Each row has two labels, one from each of two sets.
[-19 -27  10  -8 -17 -13  14   1  11   2  -8 -17   0 -25  -7  12  17 -12
   9  77   5  30  46  -5 -18]	LT H
[-10  25  -3   2 -10 -23  21 -17  12  -7  -3  -9 -12   6  -8  11  -7 -42
  40  72   3   7  34  -5 -23]	Lg E
[-22  13   4 -15 -22 -16  22 -13  10  -3  -1 -12  11 -25   8  12   4 -25
  -1  77  -6   3  53 -20 -40]	QQ H
[-12  -3  25 -11  -1  -3  19  -7  10  -1  -2 -16   1  -5 -13  15 -12 -19
  13  65   5  10  27  -7 -20]	Lg E
[ -6  -6  -1  -5 -22 -12   9  14   3  10  13  -3  -2   4  -9   4  -9  -1
  -5  17   5   7  31  -1 -14]	SQ E
[ -3   5  -5  10  19 -15  26 -14   9   0   7   2   2   9   1  16  -5 -17
  -2  29   5   4  15 -10 -12]	QQ E
[-23   6   3  26 -12 -13   4 -18   7   1  -2  -4  13 -17   9   7  -7 -23
  -4  63  -1  23  29   0 -22]	QQ H
[-16   4  -5 -10 -28 -14   7 -20  14 -19  -2 -11   6  -3   3  15   9 -21
   9  65   0  11  49 -19 -44]	SQ E
[-12   1   0  18 -10  -6   5 -30  21   3  -2   2  12  25  15  13  -1 -27
  10  56  -3   9  36   2 -18]	SQ E
[-17   3   4   8 -17  -7  18 -17   6   0   5  -8  12 -16 -18   9   6 -29
   1  69  25  16  46   5  -6]	SQ H
[-11   2  -9   2 -58 -29   7 -13   2  -1  14   5  -3 -47   0  10 -12 -28
   8  48   6   4  13   3 -34]	QQ E
[-16  -1   4  11 -12  -8  12  -4  24   4  -4   1   0  -7   2  10  -7 -20
   0  69  -3   4  24   9 -24]	QQ H
[ -9  -1  13  17 -11 -21  11 -12  -2   5  -7  -5  -1 -32  19  14   2 -30
   8  49   3  18  23  -7 -22]	Lg H
[ -7   3   2  -3   5 -12  12  -1  10  -2   7 -19   7  30   8  22  11 -18
  17  48   3  16  16   9 -27]	LT E
[ 11  -8  -1  -1 -10  -6  10   2  14   1  -6  -8 -10   6  -7   6  -3 -15
   1  41  -2   0   3  -3 -16]	SQ E
[  0  -5  -1   4  -1 -20   8 -17  12  -2   3  -6   3  19   8  11  -5 -18
   7   0   3   9   1  12  32]	Lg E
[ -7  -1   7  10 -21  -9  54  -4  16  11   7  -1  16 -29   4  11   0  -8
   8  57   0  11  41   2 -21]	SQ H
[-13  -1  10  12 -13 -16  19 -15 -14   1   4 -11   4 -33   0  15   0 -23
   9  74  -7  12  16 -18  -9]	Lg H
[-27   2   3  -7 -16 -16  22  -4   3  -3  -2 -22   0 -13 -12  23  14  -8
   5  77   2  25  56 -10 -22]	LT H
[-13   3 -17  27  -8 -13 -23 -14   7   2   0  15  10 -12  18  13   7 -22
 -11  56  -4   9  20  -3 -14]	SQ H
[-12   3 -24   8 -11 -16   9 -24   4  -4   1 -20   2  16  12  13  -9 -24
  13  47   5   9  11  -5 -33]	Lg E
[-19  -3   2  21  -9  -8 -13  -7  10  -5  -4 -12  19  -3  13  25  -1 -26
   2  77  -5  15  25  11 -16]	SQ H
[  3   7   4  -5   3 -12   9  -8   4   0   2   2 -11   9  10  30 -10 -12
   9  27   1  31  -3   2 -14]	Lg H
[ -7  -5  -7   8  -1 -16   3 -11  22 -20   2   9  11  12  -1  14   8   5
  16  36   4  18  20  -3 -14]	LT E
[-14 -11   5  12 -26 -22  -3 -25  10  -7  -3   7   0 -20  15  14  -2   0
  -7  34   1   6   9  -9  -6]	LT H
[ -9   1  -3   6 -17 -13  -9 -17  -1 -11  -1  -5   1  11  -9  14   3 -11
   1  34  -6   5  26 -11   2]	SQ E
[-23   7  -5   7  -6 -19  17  -4  -4  10   0  -9   8  13  16  12   3  -9
   7  52   2  18  22  -4 -16]	LT H
[ -9   1   1   3 -10  -9   4 -13  -3   3   8   4   2   5   3   8  -9  -8
   3  77  -4   1   1  -8  -5]	Lg E
[-11   9  -5   1  -6 -15   6  -3  19 -16   2   3   7 -23  -3  13  -7 -10
  11  51  -7   1  19  -4 -25]	Lg E
[-16   0   6   2  -8  -3  18  -9   5   5   2 -19  -4  -7  -3   9  10 -20
  28  77  -8  11  26   3 -21]	QQ H
[-14  -3  -1 -10  -8  -9  15 -10  12   1   1 -15  -1 -10 -11  11   7 -21
  11  74   8  13  30   1 -11]	SQ H
[-12   5  -6   3 -12 -25  11  -3  19  13   2  -3  -5  -5  -5  14  12  -1
  -6  58   5  12  39   0 -15]	SQ H
[  1   5  -6   0  -1 -11   3  -7   6   8   5  -1   1  -9  -2 -11  -1 -18
   6  24   3  20  21  -5 -11]	QQ E
[-17 -14  -1  22   6 -14   2   3  13  26  -2  -8  19   6  10  21   8 -36
   4  77  -4  25  46  -3 -17]	LT H
[-12  -4   3  10   3  -6  10 -47   2 -10   0  -8  -1  11  -6  13 -13 -13
  10  23   0  15  30 -14  -6]	Lg E
[-16  -2  -6   3 -12 -19   7   3   0  -3   5  -3  -6   0  13  16  -3  -3
   2  49   1  11  23  -6  -6]	LT H
[-15   9   9  -5   1 -27   9   1  11 -26   1 -10   5  -3  -5  16 -14 -20
  46  50   3   0  23 -24 -15]	Lg E
[ -7   3   3   4   0   0   7  -3   2  -9   4   2  -1 -10  -6  10 -15 -15
  11  16   6   1  12 -10  -7]	Lg E

Each row has two labels, one from each of two sets.
[ -8  -5 -17  15  12 -22  -4   3   1   3   5  13   2   2  -9   7  -5  -4
  -3  16  -9   1  -6  -4 -18]	RZ HT
[  7  -6 -44  -3   6  -6  19  12  13  -3   0   6   1   7 -10   4  -1  -2
   4   4 -10  16  -4 -11  -5]	ZS JF
[  5   9 -46  -4   0  -2  13  10  10  -3   0   4   0   7  -5   4 -10   1
   5   1  -4  21   1  -9  -4]	RZ JF
[ -6   8 -12   6  -1  -1  20   5   7  -1   4   7  -3   5  -2  -3   5   2
  -3  -3 -12  -5   1 -11  -8]	RZ QP
[  0   6 -28   9   9  -6  14   5   5   1   3   7   0   2  -5   8  -8   0
   0  12  -4   4  -7  -7 -14]	RZ QP
[  1   7 -11  -2  -5   3  12   3   6  -3   0   0  -3   5  -2  -2   2  -1
   1  -1  -3   4   4  -7   2]	ZS QP
[ -2 -19   2  -5   5  -5  -3   2  -2   0   3   6  -1   1  -2  -1  13   1
   0  -8  -7   3   2  -1   4]	RZ HT
[  2  -8  18  -1   1  -2  -5  -7  -4   0   0  -3   1  -5   3  -1  13  -3
  -1   7   1 -13  -8   3   3]	ZS HT
[ 5 -3 -6  1  6  4 25  6  3  4 -2  1 -4  3 -5 -1 -7  3 -1 -3 -4 -4 -2 -6
 -6]	ZS QP
[  5   0  29   0   3   2   8  -8  -9   5  -2  -6   1  -7   3  -5   1   0
  -3  -2   2 -18  -3   1   4]	ZS HT
[  2 -18 -14   9  14 -14  -5  11  -1  -2  -2  16   7   4 -11   1   3   1
   6   3 -10  10 -13  -4 -10]	RZ HT
[ -2 -18  16   1  15 -15  -5   1  -2   4   3   2   4  -6  -2  -2   4  -1
  -3   0 -14 -11  -6   2  -6]	RZ HT
[  8   4 -31   3   1  -2  18  11  16  -1  -2   2   2   7 -10   1 -11  -1
   2   5  -7  10  -3 -10  -8]	ZS JF
[ -3  -7  29   6   1  -6  -3   0   1   4  -2  -2   5   1  -1  -8  -1  -2
  -5  -4  -9 -12   2   2  -2]	RZ HT
[ -2   5  -9   1   1  -2   8   8  17   3  -1  -6  -1   1  -1   1 -18   0
  -4   1  -7   1   8  -1  -9]	RZ QP
[  6 -23 -13  -2  11  -8   1   3   2  -3   1   8   2  -1  -5   5  18  -2
   3   2  -8   2 -14  -4  -3]	ZS HT
